Below are the code and all the weights of a small trained network. Each question names an input and a class and asks about switching units off, where a switched-off unit gives its printed mean instead of its output.

import numpy as np


def w(rows, s, z=0):
    codes = np.array(rows[::2]) - 128.0
    scale = np.full(codes.shape[1], s)
    scale[-1] = z or s
    return codes * scale


def f(y):
    return y / 2 * (1 + np.tanh(0.7978845608 * (y + 0.044715 * y**3)))


def log_softmax(a):
    a = a - a.max(-1, keepdims=True)
    return a - np.log(np.exp(a).sum(-1, keepdims=True))


def net(x, mask):
    res = np.array(x, float).reshape(1, 5) / 4 @ E
    y = f(res @ A[0][:, :-1].T + A[0][:, -1])
    res = res + np.where(mask, y, B[0][:, -1]) @ B[0][:, :-1]
    return log_softmax(res[-1] @ U[:, :-1].T + U[:, -1])


A, B = {}, {}
E = w([
[254,127,156],'x0',
[128,128,128],'x1',
[128,128,128],'x2',
[126,244,122],'x3',
[95,141,231],'x4',
],0.02)
A[0] = w([
[133,228,114,186],'n1',
[93,106,59,219],'n2',
[66,81,123,159],'n3',
[67,174,135,127],'n4',
[82,125,58,195],'n5',
[127,198,125,165],'n6',
[92,161,58,152],'n7',
[134,250,113,167],'n8',
[203,178,92,132],'n9',
[205,58,111,254],'n10',
[168,133,222,76],'n11',
[71,110,200,221],'n12',
],0.02,0.0087)
B[0] = w([
[166,205,108,225],'n1',
[157,98,192,212],'n2',
[69,124,172,205],'n3',
[46,227,97,203],'n4',
[184,166,245,215],'n5',
[134,201,116,194],'n6',
[150,174,136,207],'n7',
[157,194,77,241],'n8',
[199,115,82,211],'n9',
[171,55,153,253],'n10',
[161,197,223,194],'n11',
[15,112,124,214],'n12',
],0.013,0.028)
U = w([
[166,121,231,229],'0',
[188,206,174,122],'1',
[58,96,133,199],'2',
[86,195,76,1],'3',
[219,33,79,82],'4',
[237,120,8,93],'5',
],0.012,0.0055)

Each question gives the input, the list of numbers given to net, and the class t.
The units are the neurons (one row each of A and B). Each row of codes is followed by its name. A weight is (code - 128) times the scale printed after its matrix; where a second scale follows, it is the last column's (A, B and U).
mask holds one flag per neuron, in row order. A switched-off neuron (its flag False) gives its mean, the last column of its row in B, instead of its output. The means were averaged over made-up inputs and are rounded, as every weight is.
A unit's drop is (log p(t) with every unit on - log p(t) with that unit switched off) / (log p(t) with every unit on - log p(t) with every unit switched off).
The circuit of an input: a set's keep is (log p(t) with only the set's units on - log p(t) with every unit switched off) / (log p(t) with every unit on - log p(t) with every unit switched off). Starting from all 12 units, units are removed one at a time, each time the one whose removal leaves the highest keep (on an exact tie, the one counted first), for as long as the keep stays at least 0.8.
units of the circuit, in order: the units of the circuit, biggest drop first
top k neurons: the k neurons with the biggest drops, biggest first
drop of u: that unit's drop, to one decimal
input [0,0,2,-1,-5], class 0: top neuron => [n5]
input [4,-5,2,2,0], class 5: units of the circuit, in order => [n5, n9, n3]
input [-7,0,2,3,1], class 3: top 3 neurons => [n4, n12, n11]
input [3,1,1,-8,0], class 4: units of the circuit, in order => [n5, n10]
input [1,-5,-6,3,-6], class 5: units of the circuit, in order => [n9, n11]
input [1,-5,-8,-1,1], class 0: top 3 neurons => [n9, n4, n8]
input [-4,-1,0,0,2], class 2: top 2 neurons => [n8, n1]
input [1,-2,-8,7,-2], class 5: top 2 neurons => [n9, n11]
input [3,3,3,-5,1], class 0: top 3 neurons => [n9, n11, n8]
input [-8,2,3,8,1], class 3: top 4 neurons => [n4, n11, n10, n12]
input [-3,7,-5,0,-1], class 0: top 2 neurons => [n8, n1]
input [1,-2,-5,-6,1], class 0: top 3 neurons => [n9, n4, n10]
input [-7,4,7,8,2], class 3: drop of n4 => 0.9
input [-3,0,-3,-3,1], class 2: drop of n11 => 0.1
input [-1,-4,8,-7,8], class 2: units of the circuit, in order => [n12]
input [3,-1,8,0,-5], class 4: drop of n8 => 0.1
